Below is a small trained network, with its code and all its weights. Each question gives an input and a target symbol and asks what happens when units are switched off, that is, made to give their printed mean instead of their output.

import numpy as np


def w(rows, s, z=0):
    codes = np.array(rows[::2]) - 128.0
    scale = np.full(codes.shape[1], s)
    scale[-1] = z or s
    return codes * scale


def norm(h):
    return h / np.sqrt((h * h).mean(-1, keepdims=True) + 1e-5)


def f(y):
    return np.maximum(y, 0)


def softmax(a):
    e = np.exp(a - a.max(-1, keepdims=True))
    return e / e.sum(-1, keepdims=True)


def log_softmax(a):
    a = a - a.max(-1, keepdims=True)
    return a - np.log(np.exp(a).sum(-1, keepdims=True))


def net(x, mask):
    ids = ['γελμπσψ'.index(c) for c in x.split()]
    T = len(ids)
    res = E[ids] + P[:T]
    u = 0
    for l in range(2):
        r = norm(res)
        for j in range(2):
            rows = slice(2 * j, 2 * j + 2)
            q, k, v = (r @ M[l][rows].T for M in (Q, K, V))
            z = softmax(np.where(np.tri(T) > 0, q @ k.T / 2**0.5, -1e9)) @ v
            o = O[l][rows]
            res = res + np.where(mask[u + j], z, o[:, -1]) @ o[:, :-1]
        u += 2
        y = f(norm(res) @ A[l][:, :-1].T + A[l][:, -1])
        res = res + np.where(mask[u : u + 4], y, B[l][:, -1]) @ B[l][:, :-1]
        u += 4
    return log_softmax(norm(res)[-1] @ U[:, :-1].T + U[:, -1])


Q, K, V, O, A, B = {}, {}, {}, {}, {}, {}
E = w([
[106,78,74,131,147],'γ',
[103,169,181,48,149],'ε',
[178,170,174,235,213],'λ',
[151,41,129,130,102],'μ',
[158,117,154,74,4],'π',
[55,154,49,175,9],'σ',
[116,51,237,144,84],'ψ',
],0.019)
P = w([
[139,207,146,215,245],'0',
[146,101,81,170,153],'1',
[138,109,95,143,159],'2',
[145,108,107,119,153],'3',
[153,111,117,107,142],'4',
[152,107,120,98,138],'5',
[130,103,133,91,122],'6',
],0.012)
Q[0] = w([
[221,60,240,195,169],'0.h0',
[82,220,198,100,229],'0.h0',
[123,121,81,61,161],'0.h1',
[86,114,47,105,6],'0.h1',
],0.015)
K[0] = w([
[182,7,154,101,126],'0.h0',
[162,209,186,127,197],'0.h0',
[111,126,96,54,121],'0.h1',
[100,176,68,84,29],'0.h1',
],0.019)
V[0] = w([
[194,173,20,86,101],'0.h0',
[206,19,147,126,114],'0.h0',
[150,236,84,133,14],'0.h1',
[11,85,139,231,163],'0.h1',
],0.011)
O[0] = w([
[209,199,58,71,173,106],'0.h0',
[85,144,252,204,205,255],'0.h0',
[158,64,104,109,80,190],'0.h1',
[157,141,83,212,102,119],'0.h1',
],0.011,0.0061)
A[0] = w([
[104,124,65,210,219,168],'0.n0',
[146,68,168,241,126,224],'0.n1',
[9,155,46,105,89,9],'0.n2',
[47,241,167,48,88,27],'0.n3',
],0.011,0.0013)
B[0] = w([
[102,138,122,8,181,211],'0.n0',
[64,61,185,207,41,254],'0.n1',
[137,43,121,177,96,162],'0.n2',
[76,252,134,139,206,185],'0.n3',
],0.011,0.008)
Q[1] = w([
[188,233,128,103,150],'1.h0',
[157,107,149,249,165],'1.h0',
[93,195,91,229,146],'1.h1',
[64,80,68,43,172],'1.h1',
],0.02)
K[1] = w([
[97,187,151,101,180],'1.h0',
[145,193,5,91,74],'1.h0',
[109,227,103,200,131],'1.h1',
[100,100,43,89,220],'1.h1',
],0.02)
V[1] = w([
[145,70,143,153,167],'1.h0',
[142,175,149,157,120],'1.h0',
[88,206,249,142,96],'1.h1',
[97,61,148,158,196],'1.h1',
],0.016)
O[1] = w([
[163,56,237,145,144,146],'1.h0',
[123,222,108,130,117,114],'1.h0',
[182,170,32,138,2,254],'1.h1',
[147,36,55,95,188,238],'1.h1',
],0.0086,0.0067)
A[1] = w([
[238,146,67,255,197,45],'1.n0',
[99,94,129,44,7,5],'1.n1',
[67,222,253,167,186,151],'1.n2',
[116,73,221,90,60,223],'1.n3',
],0.012,0.0034)
B[1] = w([
[180,86,90,7,66,165],'1.n0',
[127,104,209,52,153,186],'1.n1',
[197,166,195,139,177,194],'1.n2',
[78,139,64,166,122,250],'1.n3',
],0.02,0.011)
U = w([
[1,131,178,37,97,23],'γ',
[107,124,151,103,127,12],'ε',
[171,98,57,94,75,226],'λ',
[207,106,193,117,126,42],'μ',
[75,90,84,107,227,111],'π',
[78,209,77,115,138,253],'σ',
[80,112,172,199,98,218],'ψ',
],0.0097,0.0027)

Each question gives the input, a string of symbols that net reads in full, and the target symbol t.
The units are the heads (2 rows each of Q, K, V and O) and the neurons (one row each of A and B). Each row of codes is followed by its name. A weight is (code - 128) times the scale printed after its matrix; where a second scale follows, it is the last column's (O, A, B and U).
mask holds one flag per unit, layer by layer, with each layer's heads first. A switched-off unit (its flag False) gives its mean, the last column of its rows in O or B, instead of its output. The means were averaged over made-up inputs and are rounded, as every weight is.
A unit's drop is (log p(t) with every unit on - log p(t) with that unit switched off) / (log p(t) with every unit on - log p(t) with every unit switched off).
The circuit of an input: a set's keep is (log p(t) with only the set's units on - log p(t) with every unit switched off) / (log p(t) with every unit on - log p(t) with every unit switched off). Starting from all 12 units, units are removed one at a time, each time the one whose removal leaves the highest keep (on an exact tie, the one counted first), for as long as the keep stays at least 0.8.
circuit, biggest first: the units of the circuit, biggest drop first
unit that matters most: the unit with the biggest drop
top k neurons: the k neurons with the biggest drops, biggest first
top k neurons in layer l: the k neurons of layer l with the biggest drops, biggest first
which heads matter: for each layer, one digit per head in row order, 1 if its drop is at least 0.15 and else 0, layers parted by /
drop of u: that unit's drop, to one decimal
input σ γ γ μ σ, target π: unit that matters most : 1.h1
input ε λ ε, target μ: top 2 neurons : 0.n1, 0.n3
input π λ π, target μ: top 4 neurons : 0.n1, 1.n2, 0.n3, 0.n0
input π γ λ ψ π, target π: circuit, biggest first : 0.h1, 1.h1, 0.h0
input ψ γ μ ε λ λ, target μ: which heads matter : 10 / 01
input λ π π π λ λ ε, target σ: circuit, biggest first : 0.n3, 1.h1
input γ λ π ε π π λ, target λ: which heads matter : 01 / 01
input γ μ μ λ, target μ: which heads matter : 11 / 01
input λ λ π μ μ, target ψ: top 2 neurons : 1.n0, 1.n3
input μ ψ μ μ σ, target λ: top 2 neurons : 0.n0, 0.n2
input ψ λ γ γ σ ε ε, target σ: top 2 neurons in layer 0 : 0.n3, 0.n0
input π μ μ π, target ψ: top 3 neurons in layer 1 : 1.n3, 1.n0, 1.n1
input π σ σ, target λ: drop of 0.n0 : 0.3
input π γ ψ γ μ, target ψ: drop of 0.n2 : 0.0
input ψ π γ π, target π: drop of 1.h0 : 0.0
input σ λ λ, target λ: top neuron : 1.n0
